Each row has a class, written after it.
[  87  -44   35   11  -45  110 -104  -61  -31  -13  -76 -117   45   15
   11   74  -79 -105   66   95 -121  -26  -89  -42  -58  -27 -135  -30
  -83    8 -138   -4] => ruz
[ -47 -142   17   10 -158   41 -134   42 -263   -1  -12   88  -83  -60
  -52 -135   85  -64 -124   84   27   71  239  129  191  -62   59  -22
  244  101  196  236] => Gaf
[  84    4   89    6   34   19  -30  -92  163  -51 -123  -85  135   23
   24   41 -161  -86   85   19 -183   31 -119 -166  -13   30  -15  -37
 -224  -51 -237 -128] => gepes
[ -17   78   -1  -14   74   46   73  -42  119  -31   73  -22 -118   55
  122  -56  -81  -42  129  -51  -11   37  -82   51 -115  -74   92   32
   12   89   16 -257] => makiv
[ -18 -217  -58  277   55   -2  -70    3 -405   67   56  -95 -135    6
  -53  -86  251   25  -95  123  251 -142  256  212   -7   19  -48 -116
  111   53  232  213] => dof
[-199   14 -271 -663  -96  439    2 -431  -85 -130   69  170   29 -217
 -222   19  592  -28 -411  -65  -27  165  290  163  120 -449 -424  618
   -3 -278  150  477] => Nitaf
[  38 -138   26  107 -108   97 -122   24 -189   25  -28  -35  -52  -21
  -16  -46    3  -63  -16  208   16   -4  116   94  128  -38  -44  -58
   88   97   55   66] => ruz
[  -9  -87 -184 -104 -161  365 -105 -208 -236  -28  -79  107   24 -186
 -115 -172  438  -58 -322  186   26  -71  162  111   61 -102 -382  150
    6 -140  146  266] => makiv
[ -28 -104 -139   26 -102  125  -71  -65 -156   37   95   27  -87  -52
  -80  -65  228   30 -185  137  141  -72  185  184  112  -37 -106  115
  121   76  204   98] => ruz
[ -23 -120  -14  209  -52  -67  -57   72 -165   69   81  -51 -106    4
   -6  -86   35  -30  -43   82  147  -59  151  134   74   73   91  -35
  172  191  178   -4] => Gaf
[ 160   57   91  264  248 -121   43  -12  145    3  -37 -352   58  248
  163  131 -281  -70  292  -66  -98 -120 -293 -196 -296  188   17 -232
 -298  -76 -277 -307] => nalal
[ 120 -317  -47  651   79   54 -231  -17 -525   90  -78 -339 -218   26
   60 -226  283 -119  -95  300  161 -206  278  216 -155  141 -165 -428
    7   70  191  -21] => ruz
[  78  -58 -102   73  -48  186  -50 -173  -80    9   62 -112  -85  -27
  -27   25  190  -21 -102  127   31 -186   11   78  -77  -57 -292   51
  -45    7   18  -15] => ruz
[  41  -99  -63   12  -42  161  -67 -142 -130  -22  -43 -142   32  -24
  -31    1   88 -171  -88  142  -75   16   77    4   32 -120 -208   46
  -63  -29  -17   26] => Gaf
[  34  -35  -71  125   47   -2   24  -84   16  -22  152 -133 -131    2
   42  -23   40  -19   59   23   37  -53  -15  114 -158  -45  -13   27
   26  137   79 -171] => beva
[  95 -104   74  403   76 -125  -32  140  -59  132   28 -248 -134  137
  148  -11 -166    0  186   26  146 -132  -72   66 -170  192  146 -320
   37  123  -68 -161] => makiv
[  26 -225    9  279   36   45 -102   16 -328   21 -127  -47   57  -20
  -56 -159  205  -34 -133  248   33  -73  236   48  120   55 -127 -183
  -23  -39  168  190] => gepes
[-137  278  -13 -607   -3   57  202 -166  431 -175  164  201   14   13
    4  138 -186   64  185 -350 -106  217 -251  -41  -56 -263  145  495
  -23   10  -60 -152] => makiv
[  -2  -73 -160  -38    6  238  -73 -225 -113  -76   85 -101 -122  -45
   38 -157  272 -130  -88  104  -21  -11  106  193 -140 -235 -191  206
    2   -2  157    9] => makiv
[ -95  -30 -125 -250 -191  153   11  -23 -187   -9  144  220  -82 -133
 -129  -41  244   78 -155   10  143   56  204  237  135 -157  -43  298
  262   52  261  233] => beva
[-135  131   28 -491 -125  135   44  -69  186  -61   -5  297   81 -138
 -105   -7  -27   19  -41  -73 -143  149  -36  -19  204 -164    2  320
   91  -75  -72  195] => sor
[ -59  -39  -80  -75   -6   77  -18  -35 -114    5   96  -63 -100   13
  -32   25   74   -7   18   19  118  -59   78  163  -23 -130  -28  107
   93   22   99   97] => Pera
[  73 -177  288  619   18 -308 -145  360 -196  128  -93  -28 -109  108
   96 -173 -338    7  204  189  127  -87   60   27  101  351  379 -570
  173  291   61 -126] => Pera
[ -96  173   27 -336   14 -167  135   44  318  -19  131   51   19  104
   31  227 -290   37  195 -214  -78   88 -145  -47   63  -84  251  231
   36   59 -137 -109] => Pera
[ -26  -77 -269 -279 -145  408  -81 -363 -156  -54   65  -58   34 -131
 -134   27  431  -84 -304  111  -50  -66  170  148   18 -305 -438  388
  -64 -149  107  276] => lik
[  -7  231   52 -296  108  -46  163 -102  424 -137  127    1   30   87
   60  119 -296    2  271 -220 -170   82 -367 -115 -203 -120   81  269
 -119   30 -195 -308] => mir
[  83  106   30  142  189   -4   96 -118  192  -51   -4 -253  -14  105
  149  -33 -202 -103  198   -9 -166  -83 -293  -67 -321   93  -72 -165
 -225   50 -203 -464] => lik
[  -4   -2 -202 -156   42  343    9 -358   -9 -107   59 -108  -52 -102
  -61  -36  331 -128 -168   96  -63  -12   24   74 -155 -291 -422  246
 -115  -99   46  -24] => sor
[-265  220 -229 -899  -78  168  229 -244  226 -144  244  329   62 -101
 -222  216  156  103 -116 -309   -8  224   -8   92  141 -367  -17  751
  100 -103   78  155] => beva
[ 142  -95  173  277   27  -46  -90   48   13  -12 -141 -133   49   90
  111  -44 -268 -107  187  113 -115    0 -127 -127  -41  167  117 -235
 -124   93 -173 -121] => makiv
[   0  -45  -68   10   45   11   40  -68  -29    1   60 -120  -34   38
  -13  124   50   -5    5  -52   78  -84  -13    8  -41  -40  -31   54
   15   40    2  -12] => Gaf
[ 113  159 -204 -285  120  299  118 -445  257 -163   83 -220   82    1
   -5  185  140  -86   35 -107 -197  -97 -332 -104 -403 -200 -458  309
 -372 -231 -245 -231] => beva
[ -29    5   16 -101  -24   34  -26  -67   91  -40  -43   -7   58  -28
  -32  -11  -64  -68   23   24  -87   41  -37  -43   54  -25    5   93
  -59   19  -90  -16] => gepes
[  48  -84 -141  250  -20   14  -58  -30  -91   79   82 -158  -80   53
    6  -19  115  -18  -68  108  147 -126   73  107  -55   80 -101   13
   -6  115  133  -58] => ruz
[ -40  122   89  -56  118 -141   71   20  240  -62  136   -5  -70   76
  101   18 -211   16  199 -148  -61   60 -118   -1 -113  -41  223   90
   24  162   22 -220] => nalal
[  64  114 -117 -133   57  161   65 -209  261  -36   35 -133   84   65
   30  108  -65  -68   70  -27 -136  -52 -250  -96 -156  -62 -169  196
 -212  -80 -220 -188] => mir
[-116  239   93 -345   98  -50  144  -23  376 -103  119  215  -95    7
  113  -29 -226   47  174 -239 -119  177 -121    2  -17 -144  306  199
   70  116  -19 -186] => dof
[ 130   19   -1  225  168   34   37 -129  139   35   -7 -365  -23  122
  126  129 -147  -97  185   -7  -52 -112 -202  -91 -291   44 -133 -158
 -285   25 -275 -267] => Nitaf
[-129  212  -47 -413  120   21  191 -139  308 -130  151   35   54   27
   -2   58  -93  -50  130 -160 -117  134 -179   15 -147 -196  -19  435
  -73   57  -17 -233] => gepes
[  49   87  209  281  172 -344  140  263  190  108   40 -149  -93  265
  212   80 -486  -17  341  -86   12 -121 -189 -114  -67  302  423 -319
   11  201 -172 -382] => lik
[ -64   87   41 -416  -69   39   63 -132  225 -115   44  104  165  -26
  -75  185 -164  -41  104 -127 -184  156 -167 -101   98 -225   -6  364
   -4   -5 -142   41] => Gaf
[ -95  169 -141 -558  -82  163  150 -196  329 -100  174  146   79  -12
  -99  175  -24    9  -11  -97  -98   81 -166  -26   91 -239  -77  515
   40   -9  -73   16] => sor
[ -40    6  -10  -25   65   97  -16 -108  -55  -78   47  -48  -95   25
   29 -109   48  -81   49   43  -28   28   29  114  -82  -71   -3   61
   38   62  119 -133] => nalal
[-187  117  -38 -484   -5    3   91  -64  124  -60  128  191  -30   20
  -58   99  -21   33   52 -251   49  184   64   99   68 -205  205  383
  138    2  119  129] => dof
[  -4   68  147 -197  -32  -32   17   -2  223  -81  -13  138   75   55
   15   81 -253  -15  159  -92 -117  154 -119 -121   89  -59  174  122
   13   84 -104   26] => Nitaf
[   1  -71 -188  -50   71  238  -26 -319 -169  -93  126 -151 -118  -24
   -6  -35  331  -94  -96   69  -24  -53  111  201 -198 -275 -288  189
  -44  -12  159  -12] => dof
[ -84  124 -232 -499   17  316  110 -437   87 -212  127  126   -2 -124
 -134   15  353  -87 -191  -98  -97   69    5   58 -122 -327 -326  529
  -89 -122   79   30] => beva
[ 107   -4   13  -44  -43  120  -15 -156   93  -57  -69 -124   82  -18
  -12  134  -78  -31   64  -13 -127  -53 -186 -143  -47  -71 -185   37
 -174  -69 -216   -6] => Gaf
[ -10  108  -57 -410  -16  178   62 -225  277  -98    7  -62  196   -7
  -31  187 -103 -120   77  -39 -244  108 -185 -103  -21 -245 -169  377
 -193  -86 -255  -48] => gepes
[ 200 -227  -38  401  -43  142 -194  -56 -179   48  -39 -211 -108   42
   87  -83  125 -130  -82  257   19 -136  135   40  -28   -3 -102 -224
   39   50   13   81] => sor
[   7 -133 -252   76  111  308  -60 -386 -232  -74   42 -283  -89  -61
  -51 -145  409 -252 -215  217  -36  -26  167  188 -227 -244 -448  138
 -152  -61   99 -106] => mir
[  59 -123 -170  191   74  239  -10 -256 -216  -19  130 -275 -165   -5
    3  -37  320  -48  -83  187   55 -203   74  170 -183 -186 -403    3
  -94   11   97  -26] => Nitaf
[  77  259  -50 -262  191  107  168 -303  450 -140   78 -147   55  104
  117  134 -177 -138  214 -179 -301    5 -417 -174 -353 -118 -144  160
 -291 -136 -344 -429] => beva
[  20 -122 -189   -1  -68  268 -103 -244 -196  -48   -4  -24  -16 -133
  -89 -132  362  -91 -247  181  -39  -34  200  120   23 -103 -269  119
  -55  -68  143  102] => beva
[-101  -44  122 -119 -141  -97  -53  200   -1   37   50  232  -58    5
  -27  -81 -186   16   63    2   91  151  151  115  280  -63  364   86
  312  186  131  128] => gepes
[  72  -39  232  478   31 -341  -24  415   21  157   31  -24  -79  207
  207 -129 -469   37  314   45  116  -90  -73   34   37  346  535 -428
  215  300   30 -271] => lik
[  65 -121   82  550  101 -237  -81  224 -163   65  109 -139 -301  143
  164 -232 -129   33  178   91  196 -173   79  194 -130  220  321 -415
  192  320  258 -292] => ruz
[ -32   25  -31 -164  -95   20  -27  -22   43  -15   59  128    0   22
   -6  -38  -40  -53   26   -9    5   42   40   83   81  -75  123  125
  142   43   80   19] => dof
[ -60   87  -94 -176   40   91   91 -143   90  -73  207  -50  -94    8
  -13   36  -39    5  103  -68  -34   -1 -120  122 -154 -206  -52  272
  -12  134   34 -192] => mir
[ 143   69  169  437  214 -247   44  124  156   50   55 -287 -124  240
  243  -30 -410  -76  398    3  -51 -177 -315  -62 -343  267  184 -374
  -94  205 -152 -500] => dof
[ 109    4   86  190  -22   -5  -72  135   44   71  -71  -69    5   48
  108  -39 -152  -44   98   88   23  -46  -76  -49  -25  132   66 -169
   15   23  -93  -83] => nalal
[ 278   -5  -24  353  107  139  -69 -126   90   49  -88 -347   58   83
  159   11 -101 -154  113  131 -160 -216 -252 -151 -315  165 -231 -263
 -340 -105 -349 -268] => beva
[ -72  172  114 -102  130 -183  174   35  293  -47  154    9  -98  144
  102    9 -326  -40  273 -139  -46   77 -157   -6  -83    4  266   55
   23  202  -38 -372] => Nitaf
[  62  -44   59  187   27  -38  -68   69  -13   76   68 -110  -76  130
  104   -9 -178  -37  172   74    1  -97  -54   55  -35   48  137 -147
   57  103  -16 -109] => dof
[-165  199 -214 -670  -33  266  132 -363  136 -207  190  143    8 -102
 -164   88  238   12 -103 -193  -28   85  -25  118  -77 -383 -251  616
  -74 -149  108  -13] => Pera
[ -87  111 -101 -333   68   52  183 -152  151  -64  150  -35   16   87
  -19  205  -60   -6   56 -154  -47   33 -124   -1  -47 -197  -32  295
  -23   19  -78  -18] => lik
[  10 -116  157  125  -50 -118 -123  155  -85   20 -100   71   41   27
  -17  -92 -179  -42  100   78  -15  102   30  -13  119   62  201 -122
  120   68   10   95] => mir
[ -20  166  -72 -397   44   47  139 -150  294  -88  117  -76   15   72
   18  291  -93   13  144 -228  -58   73 -205  -54 -141 -193  -46  385
 -105  -37 -158 -101] => ruz
[ -97   82  142  -59    1 -241   85  266   58   40  134   66 -138  103
   64   19 -314  134  306 -239  160   -6  -82  113  -16  123  451    4
  255  213  119 -123] => Gaf
[ -94  223 -132 -704 -137  223  154 -216  293  -71  188  169   76  -24
  -82  272   -8   31   36 -195  -69  115 -166   30   44 -372 -137  612
   38 -115 -111   73] => dof
[ 128  -70   74  500  168 -197  -73   83    6   24   36 -269 -142  147
  201 -157 -234 -150  256  101  -70  -83  -83   20 -236  171  222 -360
  -43  211   -5 -427] => beva
[-117  143 -117 -439  -22  105  144 -198  126  -89  168   41  -49  -45
 -106  176  103  109   -1 -271   42  -40 -132   42  -88 -187 -138  410
    9  -52   11   87] => Gaf
[ 245 -248 -107  636   37  154 -177 -128 -313  121 -128 -444  -45   73
  109 -116  178 -205 -119  355  -22 -289  101   29 -160  123 -339 -443
 -208  -53  -72 -105] => lik
